Below are the code and all the weights of a small trained network. Each question names an input and a class and asks about switching units off, where a switched-off unit gives its printed mean instead of its output.

import numpy as np


def w(rows, s, z=0):
    codes = np.array(rows[::2]) - 128.0
    scale = np.full(codes.shape[1], s)
    scale[-1] = z or s
    return codes * scale


def f(y):
    return y / 2 * (1 + np.tanh(0.7978845608 * (y + 0.044715 * y**3)))


def log_softmax(a):
    a = a - a.max(-1, keepdims=True)
    return a - np.log(np.exp(a).sum(-1, keepdims=True))


def net(x, mask):
    res = np.array(x, float).reshape(1, 5) / 4 @ E
    y = f(res @ A[0][:, :-1].T + A[0][:, -1])
    res = res + np.where(mask, y, B[0][:, -1]) @ B[0][:, :-1]
    return log_softmax(res[-1] @ U[:, :-1].T + U[:, -1])


A, B = {}, {}
E = w([
[144,139,156,151,160],'x0',
[234,73,74,98,209],'x1',
[32,72,44,44,172],'x2',
[78,179,81,138,62],'x3',
[204,196,94,1,109],'x4',
],0.0058)
A[0] = w([
[92,61,78,120,200,254],'n0',
[60,114,188,177,105,102],'n1',
[87,21,40,173,124,199],'n2',
[76,62,88,104,120,213],'n3',
[72,16,43,187,73,201],'n4',
[121,59,198,253,137,177],'n5',
[218,209,69,34,34,236],'n6',
[35,77,84,78,86,215],'n7',
[103,105,141,125,116,5],'n8',
[110,87,38,45,120,254],'n9',
],0.0069,0.003)
B[0] = w([
[172,63,76,198,251,200],'n0',
[67,216,236,149,117,164],'n1',
[95,121,57,178,222,185],'n2',
[96,94,25,119,160,176],'n3',
[66,157,66,198,201,189],'n4',
[119,56,166,191,49,215],'n5',
[215,59,48,79,105,254],'n6',
[77,150,89,55,176,198],'n7',
[66,191,93,116,130,109],'n8',
[199,22,3,85,177,218],'n9',
],0.0059,0.0061)
U = w([
[117,70,35,44,105,20],'0',
[124,232,114,124,2,16],'1',
[38,124,77,196,188,106],'2',
[156,109,90,157,49,157],'3',
[108,184,127,77,150,2],'4',
[38,82,229,164,39,55],'5',
[188,46,101,80,159,254],'6',
],0.007,0.003)

Each question gives the input, the list of numbers given to net, and the class t.
The units are the neurons (one row each of A and B). Each row of codes is followed by its name. A weight is (code - 128) times the scale printed after its matrix; where a second scale follows, it is the last column's (A, B and U).
mask holds one flag per neuron, in row order. A switched-off neuron (its flag False) gives its mean, the last column of its row in B, instead of its output. The means were averaged over made-up inputs and are rounded, as every weight is.
A unit's drop is (log p(t) with every unit on - log p(t) with that unit switched off) / (log p(t) with every unit on - log p(t) with every unit switched off).
The circuit of an input: a set's keep is (log p(t) with only the set's units on - log p(t) with every unit switched off) / (log p(t) with every unit on - log p(t) with every unit switched off). Starting from all 10 units, units are removed one at a time, each time the one whose removal leaves the highest keep (on an exact tie, the one counted first), for as long as the keep stays at least 0.8.
circuit, biggest first: the units of the circuit, biggest drop first
most important unit: the unit with the biggest drop
top k neurons: the k neurons with the biggest drops, biggest first
drop of u: that unit's drop, to one decimal
input [-5,7,6,1,-5], class 2: circuit, biggest first : n4, n2
input [8,-1,-6,2,-6], class 5: most important unit : n5
input [3,7,1,-2,-5], class 2: circuit, biggest first : n6, n2
input [-3,1,-4,2,-4], class 5: circuit, biggest first : n9, n6, n5, n0
input [-3,8,3,0,-4], class 2: circuit, biggest first : n6, n2
input [6,6,8,6,-4], class 2: circuit, biggest first : n4, n2
input [-3,5,8,6,-5], class 2: top 4 neurons : n4, n2, n6, n0
input [-2,6,6,-4,-5], class 2: drop of n2 : 0.3
input [2,2,-7,-7,-7], class 5: drop of n5 : 0.2
input [6,-5,-6,-5,-4], class 5: drop of n5 : 0.1
input [-2,-6,-3,-4,-5], class 5: drop of n5 : 0.1
